Each row is followed by its class.
[  9  -6  25   3  45  11  -5  13 -10  -7   0   0  24  36  -4  28 -24 -27
 -10  28 -19  -4  -9  11 -13  24  39  29  21  -4  57 -26  -6 -15   9 -25
   3  -3 -10 -36  21 -20  25] -> S
[ 30   6  25  40 -51 -31  25  57  15  -1  56 -17  20  15   5  -8   9 -29
  15  19 -12 -13  -8  24 -42  -1 -38 -35  13 -32 -69  12 -10 -58 -37  27
 -29  13  18 -28  31  33  48] -> B
[-75  -8  38 -36 -15  59 -13  27 -50   8 -11 -16  -3 -22  23 -12 -25  42
  31  47  24  56 -11  20  12 -13  53  58  -8  14 -53  78   7   4  32  -7
   6  60  59 -61 -24 -18 -73] -> C
[-59  -3 -31  28 -24 -43  19  -1 -36  17  28  86 -22  35 -35 -54 -14 -35
   6   0   5  42 -10   4  12 -21 -30  73 -73  73 -11   0 -14  25   5 -32
   1   3   3   4 -36  -5 -15] -> E
[-42 -30  37  -4   5  19   3   7 -65  50 -12 -23 -33  -7  56  -7  13  -9
  13   7  34  45  55   0  -9 -22  21  54  14  34 -27   5  23  64  -1 -19
  45  -6   7 -11 -13 -12  11] -> X
[ 36  30  32  22 -26 -36  11  80  13   7  47   8 -13 -37  19  10   0   0
 -19  25 -62  23 -33  31  -7 -27 -50 -36  36 -25 -43   4  35  24  -3  26
 -32 -35  33 -11   2  14  80] -> M
[-27 -39   3 -68  32  45  19 -32 -32 -20 -22 -16   5  -1  15 -14   0   4
  -4   7  30  57  -9  36  17 -47  21  -3  -9 -69 -79  44  94   7  -4  23
  37  72  82  18 -31  11   3] -> C
[ 10  13 -11  10 -60 -25  -8 -20 -31  32 -15  14  27  18 -25  -1   9  41
  16   1   8 -18  20   3   1  11  -8 -32  18 -26 -16  -7  46 -21 -44 -15
  11  24 -15  32  31  19   4] -> X
[ 13 -33   7 -22  22  -9  69  27 -14  -1  59  69  35  11   4 -36 -17  18
 -38 -40   4  67 -40  -2 -17  -5  15  47 -25  60  -8  45  42  47  -3 -23
  -7  23  12 -20  23  29  40] -> M
[ -4  12 -28  15 -41 -22  -6 -34 -32  33 -16  29  39  28 -21 -16   7  33
  22  15   8  -1  -1   3  11  15 -32 -30  12 -11  13  -5  45 -30 -25  18
   9  35  -9  43  31   6 -18] -> C
[-19 -31 -11   0  84  -8  44  -2  12  15  47  68   3  34 -24 -16 -22 -50
 -39 -52 -16  53 -44 -20 -61  20  89  97 -50  50 -35 -16  41  41   0 -23
 -16   8  18  -1  -8 -14  48] -> X
[ 20 -18  -1  31  28 -13   0  54  53  19  41  52  -9 -11  88 -18 -44 -31
   8  38 -16  23 -51 -24  14 -11 -31 104  10  -4 -24  11  35  25   5 -20
 -35 -16  -3  25  -5   3  26] -> S
[-89 -59  30 -35  42  32  36  31 -48 -41 -21 -28 -33  15  22 -10  15 -62
  14  35 -34  79   7   2  17 -55  49  70 -18  -1  29   6   0  13  28 -16
  68 -29  68 -20  -3  -4   5] -> U
[-56 -31  23 -28  60  42  24 -28 -33  23 -19 -41  -6  -2  11  16  50  -1
  38  13  19  85  44  33 -15 -54 -64  13 -22   3   3  48 -16  40  -9 -10
  15  21  29 -29 -13  21 -44] -> B
[-39 -16  -1 -14 -60  18   5  65   1   9  16 -23 -33 -62  73  25  18 -14
  38  -6  -6  22  -7  22  22 -62   9  11 -27 -42 -98  43   5  37   8 -21
  32  18  25  18 -38  23  -8] -> P
[ 10   0 -25  19 -30 -40  12 -26  -7  26 -12   3  26  22  -6  -3   3   7
  16  12  12  -1  14  -1  -5  23  -9 -24  15 -37 -11 -24  33 -20 -44  -7
  21  13 -23  51  50   6 -26] -> U
[-63 -35  20 -19  15  11  34   5  -8   5 -36  -6 -17  -2  43 -20  23  14
   5 -42  29  56  14  -6 -19 -28 -24  12  41 -45 -69  44  52   7 -32 -14
 -25  45  80 -54   6  43 -15] -> X
[ 52  -1  -8  28 -22 -26 -18  46  33  45  23  37  32  16   4 -20  -7  28
  32  93 -34  26 -19  34  -7   3 -58 -51  40 -57 -15  10  43 -21 -31  26
 -50 -15  13 -10  34 -11  27] -> S
[  9   4 -23  16 -57 -32   5 -40 -23  34 -15  21  22   8  -3 -20  13  35
  20  13   5 -19  20  21   1  10  -7 -23   6 -28  12  -8  45 -13 -28  -8
  26  23 -17  37  62  15  -7] -> Y
[  4  11 -28  15 -37 -23  -6 -41 -29  30 -18  23  32  30 -24 -17   6  29
  16  19  12  -6   1   4   7  23 -24 -31  12 -10  16  -9  43 -31 -27  20
   4  38 -10  46  23   7 -20] -> C
[-83   4  21 -36  66 -12  23  32 -18  -7   0   8  17 -30 -22  -5 -15   4
  50  21  16  -7  16  -4  27 -72  24 -11  20 -43 -26  62  40  -2 -31  -8
 -23 -11  38 -14  28  35 -50] -> P
[ -6  11  26  -5  31   9  -9  25 -30 -14  -7  -9  -4   1   0  14 -24 -21
  -7   0 -33 -18   4   9 -19  22  24  32   8  -3  38 -12   1   2   3 -34
   2  16  -4 -40  19  -3  39] -> X
[ -4  10  13  -4  28  -1  -9  21 -24 -14  11   9   0 -10  15  10 -22 -25
  -9  29 -39 -23  -5  18 -32   7  14  47  -7  -2  51 -20   8 -12   9 -10
  10  14 -10 -26  38 -23  15] -> Y
[-65 -27  34 -40  80  36  46   4   5 -23  -9 -22 -21  18 -24 -22  37  -3
  36 -15 -29  29 -36  23  16 -18  53  26  -9  32  13  -9  32   7  21   5
  45 -23  31 -47   7  -7 -24] -> L
[-60 -24  37 -20  39  31  33  11 -31  26 -25 -44 -16 -53  74  33  46   5
  19  77 -38   3  50  43  13 -57 -84  20 -46  11 -81  36  22  -3  -9  17
  24  17  98   9 -16  25 -16] -> Y
[  5  14 -24  23 -46 -30   0 -16  -9  38   6  16  23   9  -7   3  17  19
  32  19   7  -4  16   9   7  -1 -24 -32   5  -7 -10  -5  26 -15 -52   4
  17   0 -14  32  42   4  -9] -> P
[ 51  19  21   4 -27 -21 -31  64  20  23  22   0  -5 -13  35  -2   2   6
   7  24 -39 -32  13  42 -32 -22  -5 -41  27 -51   4   0   8 -25 -22  17
 -48 -19  10   4  23   6  74] -> N
[-86 -22  16 -46  42  42   7   5 -38  18   0   2   7 -11 -23 -52   5 -35
  -3  -1  15  34   6  -8  22 -38  -6  66   1  12  -6  91   9  28  34 -30
 -40  65  63  29 -28 -12 -22] -> C
[ 12   0 -20  19 -33 -42  13 -32  -5  26 -10   0  21  28 -13 -14   3   5
  18  24  15  -6  16   8   1  19  -3 -30  17 -36  -2 -19  36 -24 -50 -10
  17  10 -20  56  51  14 -22] -> U
[ -85  -13   36   -7   95   69   32   -7  -31    2    8   -9   -7  -29
   61    7   14   15    5   30   -5   13   16   -2   29    0  -48   68
   23  -13 -105   44   59   25   -9  -55    2   46   85  -32  -32   -3
  -30] -> X
[ 37 -33   4  -3  48 -26  20   3  16 -29  32  -4  27 -25  21 -59 -52 -41
 -25 -40  36  13   5  29 -60 -20  35   6 -32  84  -8  -9  14   1 -30  14
   0 -17 -63 -41   7  26  52] -> U
[ 26   2 -16  15 -37 -28   5 -23 -17  39 -13  23  44  46 -19   3  12  25
  24  37  12   4   0  12  13  21 -14 -15  23 -34  14 -17  48 -22 -35  -2
   8  14 -17  40  48   0 -18] -> S
[ -1  20  17 -13  22  11  -8  24 -13 -22   7 -16  -1  -1  -1  14 -22 -32
   4  21 -36 -15 -14  28 -28  22  26  26   2  -2  70 -33  -9 -20   7 -33
  -7   6   1 -30  13 -18  14] -> W
[-34  27  26 -23  12 -22  31  -4  12  -4  -6  38  51   3 -63 -76  12  25
 -16 -76 -32   6 -42  50 -29  29  23  42 -49  54  20  -4  71  18 -41 -46
 -40  -7 -23 -20   7   9 -41] -> N
[ 36 -11  24  27  11 -43   5  42  11  12  19  -9 -13 -16  19   2 -29  -1
  26  67 -23  23   9  46  -7  -3   9 -41  24 -83 -50  27  11 -38 -36  33
 -21  28  45   0  55  24  20] -> U
[  3 -10  23  -4  45  -2  -2  31   0 -11  -5 -18  -1   6  11   6 -33 -44
 -10  24 -37  -7   2   8 -19  28  25  28  14  -7  49 -27 -14   1   6 -41
  -1 -10 -20 -20  32 -19   5] -> U
[ -6  24  27  -3  42  -1 -10  33 -24 -13  -3   4  -8   5  -4  23 -24 -13
  -7  18 -39 -36  -5   3 -14  17  11  29   5   7  47 -18  -9 -15  14 -15
  13  11 -31 -25  16 -30   6] -> L
[ 28 -11   2  26   9 -35  10  37   7   4  36  15 -34 -10  39 -14   5   2
  21  44 -29  14  10  36 -32 -13 -14 -45  10 -64 -28  10  14 -41 -24  32
 -30 -15  25  -1  49   5  34] -> U
[ 10  20 -26   6 -49 -32   0 -16 -24  26  -7  14  15  29 -35  -6  23  28
  13  10  13 -12  10  13  22  20 -28 -26   9 -27 -10 -25  28 -21 -31  -4
   4  14  -5  27  22  10  -6] -> E
[ 23  22 -21  -1 -38 -34   4 -27 -26  27 -21  25  17  22 -17  -7  12  32
  24  21   1 -25  16   8  18   1 -26 -28  19 -15   6 -10  40 -29 -35   2
  19  24 -31  48  44   9 -21] -> L
[ 23   5 -15  11 -67 -28   2 -16 -15  24   0 -12  39  33 -20  -6  11  13
  18  24  28   2  12  19  15   5  -6 -40  14 -19 -12  -7  38 -22 -38   2
  10  29   1  23  46  26 -10] -> B
[ 16   4 -36   9 -64 -31   8 -36 -24  38  -8  21  26  10  -6 -22  13  16
  22  25   4 -14  17  22  -8  -3 -22 -19  -6 -20   8  -8  47 -14 -32   0
  30  18 -18  48  61  15   0] -> Y
[-84 -49  45 -33  38  26  34  34   5   3  -8 -26  -7 -14  48  44  24  -6
   1   0 -28  55  15  24  -9 -24  60   7  -8 -19 -41   0  28  44   4 -17
  20 -20  58 -14 -63  34  18] -> W
[ -56   -2   33  -59  -63   36   54   37  -51   27  -30 -103    2  -10
   31  -33   50  -27   28   17   44   64   -3   34  -63  -50   21   48
  -11   19    0   42   50  -36  -36   -1   27   12   74  -20   35   18
  -14] -> W
[ 20  31   1  46  -1 -25   2  60  13  14  54  -1  -5  -5  -2 -22   3 -37
  20  37 -46 -40 -22  56 -24  -7   0 -62  35 -68   2  -3  26 -39 -32   6
 -35  -7  18  -4  31  18  51] -> N
[ -6  23 -16 -20  15  -4  11 -23 -11  42   5  87 -14   5  29 -37  -5  -5
  13 -94  -1   2 -21 -13 -35 -24 -14  19 -64  48 -34  10  10  15 -26 -26
  -8 -22  -8 -20  30  -3  -9] -> X
[-15 -10  62 -26   0  39 -10  12 -30  14 -69 -60  15 -36  11 -28  27  63
 -10  12 -16  46  18  40  13   4  17  47 -23  26 -51  11  32  12  -5   3
  18  31  93 -37 -22 -33 -43] -> N
[-68  21 -16  15  21 -35 -22  47  -2  23  46  42   0   6  45 -36 -27  20
 -23  18 -29 -15  -9  10 -10  14  -2  -7 -50  55  88  10  36  21 -16 -11
 -16  37   6 -10   3  -9  24] -> M
[ 11   5 -16  21 -29 -39   3 -28 -26  27  -5  23  29  25  -9  -9  12  22
  16  33   5  -5  29   7  11   5 -44 -42  27 -45  -3   1  56 -28 -42   3
  18  19  -3  36  39  25 -11] -> F
[ -7  12  -2  27 -10 -18  -7  68  20   4  25 -38  -2 -19  31   3  -9 -11
  -1  43 -42 -22   1  37 -35  -1 -15 -54  15 -69   7  28  49 -46 -10  27
 -22 -12  18 -16  40  36  70] -> F
[-12   7  24   6  58 -13   1  29  -4  -9   5  -8   5   9  11  20 -33 -40
 -14  33 -31 -14  -1   2 -32  22  24  26   5 -15  43 -24  -4 -10 -11 -33
   0  -2 -15 -13  26 -19   7] -> U
[ -6  10  25  -2  44   3 -10  23 -29 -13  -2  12  -3  16   0  10 -31 -22
 -11  24 -28 -19 -15   0 -19  29  11  28   8   1  60 -14  -1 -21  18   1
 -15  18  -3 -22   9 -20  -1] -> C
[  0  -1  25   0  13  -5 -16  37 -20 -26  17 -19   3  23  -2  19 -24 -36
   0  25 -15  -5   2  19 -13   4  33  21   2   1  48 -25 -16 -14  10 -18
   1  16  -8 -43  21  -3  13] -> B
[ -9 -24 -13   9   0 -21  26   4  25  16  39  32 -12  24 -16 -37 -15 -30
 -22  -8  35  37 -20  13 -50  -8  14  24 -33 104   4 -10  12  17   3 -14
 -38 -34 -26 -23  12 -24 -29] -> U
[ 15   9 -24   2 -58 -16   0 -33  -5  23   0  -6  34  15 -25  -1   8  22
  30  11   4  -2   3  30   4  17  -8 -27  20 -19   7 -26  40 -36 -36 -11
   5  18  -9  43  33  12  -9] -> W
[-18  11  17   9  28  -5 -26  33  -7 -14  22   3  -2  -7  -6  29 -27 -25
   4  19 -31  -8   8  15 -14   1  24  23   8  16  34 -21 -20  -2   2 -15
  -5 -11 -20 -39  11 -32  17] -> P
[-15  13  22   7  53  -9  -9  26 -32 -15   4   1   1  14   7  32 -28 -40
 -21  45 -42 -12   9   8 -25  19  13  27  19 -22  45 -27  24 -16   4 -22
   6  -1   2 -33  17 -11  15] -> F
[ -2 -24  54 -40  22   5  24  30 -63  20 -15  24 -22 -33  61   9  28  -8
   9 -43 -20  53  20  41  26 -42   5  11 -44  39 -76  28 -12  22  18  13
  37  37  86 -53  17  13 -21] -> F
[  1  22  17 -10  54   1 -12  36 -24 -14  -1   5 -10   1   1  25 -22 -17
   1  46 -56 -38  -5   8  -4  13  14  34   4   1  57 -27   0 -14  13 -26
  10  14 -31 -12   9 -27   2] -> L
[-17  13 -13   9  43 -24 -23  52   0  14  23 -20  -2   3   4 -13   7  -9
  12  52 -58   6  15  60 -55   8  11  12  12 -49  77 -21  56 -12 -22  22
 -41   2   5  15  33 -13  60] -> N
[-66 -16 -15  16  19  30 -39  26 -13  11  29  -2 -29 -23  44 -17  28  18
  27  26 -35  85  -2  48  45  31  28  52  29  12  71  -1  38  76  17  24
  -1   3 -12 -18  -7 -14 -52] -> N
[-60 -32  44 -30  46  38  18 -40 -65 -21 -61 -11  -8 -22   2 -63   6  10
  -2 -16  17  47  10   6  57 -44 -32  12  10 -10 -39  42  68 -10  -1  15
  33  19  75 -17 -15   6 -60] -> C
[ -18   -6   32   -1   43  -20   22   28   -9    5    2   22   54    5
   12  -33  -53 -101  -29  -16    1   54  -60  -21  -20  -33   39   45
  -28   37   38    4    3    7  -69  -54   67   44  -25  -17   -6   28
  -11] -> U
[-48 -15  23  -8 -19  42  20  29 -10 -49  47  23  -5 -11  57 -30  38  55
  46  -6 -23   3 -28  54  45  13 -33  14 -35 -15 -35  44  30  -1  19   7
  19   0   4 -43  -6   4 -23] -> S
[-10   3  31   7  52   5 -15  29 -14  -8   5   6  23  24   0  27 -27 -30
  -9  39 -23  -7  -9   4  -8  21  37  29  22 -10  64 -18  -9 -13   2 -23
  -6   7 -13 -35   7 -19   7] -> S
[ 70  18 -12   8 -27 -28   5  53  34  27  37 -12 -12 -14  10 -22 -26 -19
  41  89 -19   5 -21   5 -18 -31 -33 -55  28 -30 -47  23 -16  -7 -35  54
 -35   1  48 -10   6  27  24] -> M
[ 23  14   3  16  16 -45  11  45  34  50  43  27 -31  -9  23 -15  27  33
  52  45 -62 -30  -2  53 -14  -5   2 -52   8 -31 -37  -1  48 -33 -24  38
 -41 -31   3  26  47  12  38] -> L
[  5   3  24  -4  22   4 -13  39 -13 -19  15 -22  13  20   7  28 -23 -42
  -8  25 -17   4  -7  11 -19   5  18  27   9   0  38 -22 -14 -11   4 -18
  -2  22   0 -47  22  -7  14] -> B
[-71 -73  40 -61  82  24  36  36 -13 -38  -3 -26  13  -7  37  31  36  -5
  26 -27 -36  66  -6  25  -2 -23  14  50 -47 -11 -57 -18  19   8  -6   9
  71  55  40 -19 -21  -3 -30] -> U
[-18   2  15   0  49  13 -20  17 -26 -15   0  10  10  14 -11   7 -27 -22
 -13  27 -30 -11 -17  -6 -15  22  22  24  12   6  74 -16  -1 -22  20  -6
  -9  21  -9 -19  -6 -23   3] -> C
[-13 -21 -21  18  44 -14  -6  -8 -20  -1  47  71  27  -5   5 -82 -51 -40
  -2   9  -2  46  10  52   9 -21 -14  48 -46 109  11  18   7  35 -27  -4
 -11  41  -7 -35 -24  14   6] -> N
[  3  16  -2  49 -34 -42 -17  55  34  28  34   6   4 -31  13 -29 -16  -6
  35  35 -46   9  -1  32 -36  -9 -13 -28   2 -29 -39   9   9 -14 -40  21
 -22 -31  -7 -17  17   1  61] -> P
[ 30   1 -20   7 -66 -27  -4 -21 -12  19  -4 -10  31  32 -16  -3   8  17
  25  25  30   5  12  18  11  -1 -11 -43  14 -29  -7  -9  33 -28 -41   3
   8  32  -9  21  44  27 -26] -> B
[ 36 -37  29  43  45 -12  24  -7  -9  50  29  15  -4 -14  -6 -43 -14 -49
   3   5 -15  -5  -8   9  19  28  99  28 -19  76  11 -11 -28  15 -22 -48
  48  34 -72  32 -28  27 -29] -> L
[  2   4 -13  10 -53 -29   7 -21 -19  33  -3   2  23  20  -2 -19   8  41
  20  12   4   5  11   4  28   7 -34 -37  38 -16   7  -3  38 -14 -47 -11
  20  41   3  27  35  29 -18] -> M
[ -28   -5    5    0   -2  -51   14  -23   -6  -25    6  114   19   16
  -21  -62   -9    1   -4 -101  -37   58  -47    6   -4  -19  -31   82
  -41  109  -28  -31   32  -20    3   26  -29   -7    4  -21    7    1
   11] -> C
[ 42   3 -27   3  10  -9   5  26 -16  15  14  49   9 -12  -2 -46 -10 -41
  -4  47 -30  35 -18  16 -59  -1 -85  -5 -18  26  98 -17   6  32 -24 -41
 -34 -26 -61 -13 -22 -14 -26] -> W
[  7   0  16   6  42  -6   4  28  -9 -16  -6 -16   0   6   8  15 -30 -35
 -10  31 -33  -4   3   2 -27  35  18  32  21 -17  40 -33  -9  -2   7 -29
  -2 -11 -16 -22  39 -25   5] -> U
[-14  11  20   4  45  13 -15  16 -24 -12   2   9  12  15   2  11 -25 -17
 -10   8 -31 -21 -19  -3 -23  29   0  27   4  13  56 -20  -9 -26  19  -6
  -2  26 -10 -27   4 -28  16] -> C
[ -7  29  13  -1  24   4 -15  41 -23 -13   5 -17 -18  -1   9  25 -11 -36
 -16  16 -32 -22 -12  15   1  21   7  40   6  -9  28 -38 -12 -16   9 -26
  -4   6   3 -35  -4 -12  26] -> E
[ 32  21 -30  12 -38 -31 -10 -29 -23  38 -11  27  29  33 -17  -9  10  25
  20  25   3 -20  24  20   2   7  -7 -24  21 -15  19 -30  36 -25 -47  -3
  -6  13  -5  42  42   3 -17] -> N
[ 27  -2 -17  15 -42 -16   1 -25 -20  40 -17  10  46  34 -22  -2  14  30
  23  31  12   6   3  16  18  18  -8 -26  23 -35   9 -13  45 -24 -29  -4
  14  12 -17  38  44   2 -14] -> S
[ 28  11 -27  10 -56 -17  -7 -26 -24  32 -21   3  20  18 -16  -7  -3  27
  14  14  14  -5  15   5  -9  14 -13 -33  10 -24  -4  -1  40 -19 -48  -5
  10  26 -12  21  36  25   5] -> X
[  6   9 -14   9 -72 -27  10 -24 -18  32  -4  -4  18  16 -13 -14   8  41
  21  11   3  13   2  14  32   2 -38 -28  31 -11 -10  -4  41  -6 -37 -14
  24  32   1  35  32  26 -18] -> M
[  2  31  13 -30 -39   6 -14  31  -5  31 -17 -32 -33 -26  69 -12 -22 -29
 -17  46 -15  36  -4  37  24 -10  53  14 -45 -59 -72  67  51  31 -14  26
 -19  20 114  12  23  15  12] -> B
[-10  -4  20   1  45 -12  -3  33  -2 -17   0 -12   1   9   9  14 -33 -49
 -11  22 -34 -12   3   3 -28  23  25  32  12 -10  46 -31 -17  -8   2 -37
  -3   1 -17 -18  25 -19  10] -> U
[ 12  10   6  13  20 -35 -11  67  -3  19  61  23 -41   4  -7 -29  16  20
  46  70 -30   7  12  68 -26   0 -34 -43  13 -64 -13  17   0 -28 -12  35
 -65  19  43 -44  23 -13  45] -> E
[ -7  12  33  -3  12  -2  -7  32 -23 -10   7 -14 -12   4   7  15 -28  -4
 -14  13 -34   4 -11   6  -4  22  13  30  22   9  47 -18  -9   7   6 -25
   8  25   5 -41  10 -13   0] -> M
[ 18  -7  12 -33 -18 -36   2  37  33   9  39  71   4 -25 -40 -43  -3 -43
  13 -82 -28  39 -64  21 -50 -68 -29  -2 -39   0  -1  -2  -1  -4 -30 -38
 -37  -4 -55  20 -41  10 -24] -> W
[  6   3  30   8  38   5 -11  38 -13  -9  -3  -4  20  21   3  34 -31 -25
  -4  36 -26  -3 -22  12  -8  24  30  31  17 -14  62 -28  -4  -5  14 -25
   8   4 -16 -40  16 -22  11] -> S
[-48 -27  21 -51  45  11  -1 -20 -46 -42 -54  29 -52 -10  30 -27  20 -10
   6 -46 -19  42  27   6  -6 -60 -35  -3 -43 -47  -2  16  14  30 -21   2
  27  14  44 -35 -53  18 -21] -> X
[ 21  29 -24  12 -35 -31   3 -28 -22  26 -12  19  11  13 -21  -7  19  40
  28  17  -5 -30  11  17  13   9 -19 -42   9 -17  11  -6  34 -29 -30   8
  16  20 -36  45  43   9 -16] -> L
[ 36   5  19  57 -33 -32 -24  61  17  46  40  -7 -19   8  -9 -18  -3   9
  13 106 -51  18 -14  42 -27   9  -7 -57  19 -98   6   4  47 -43 -34  -1
 -36 -19   4  13  29 -12  11] -> B
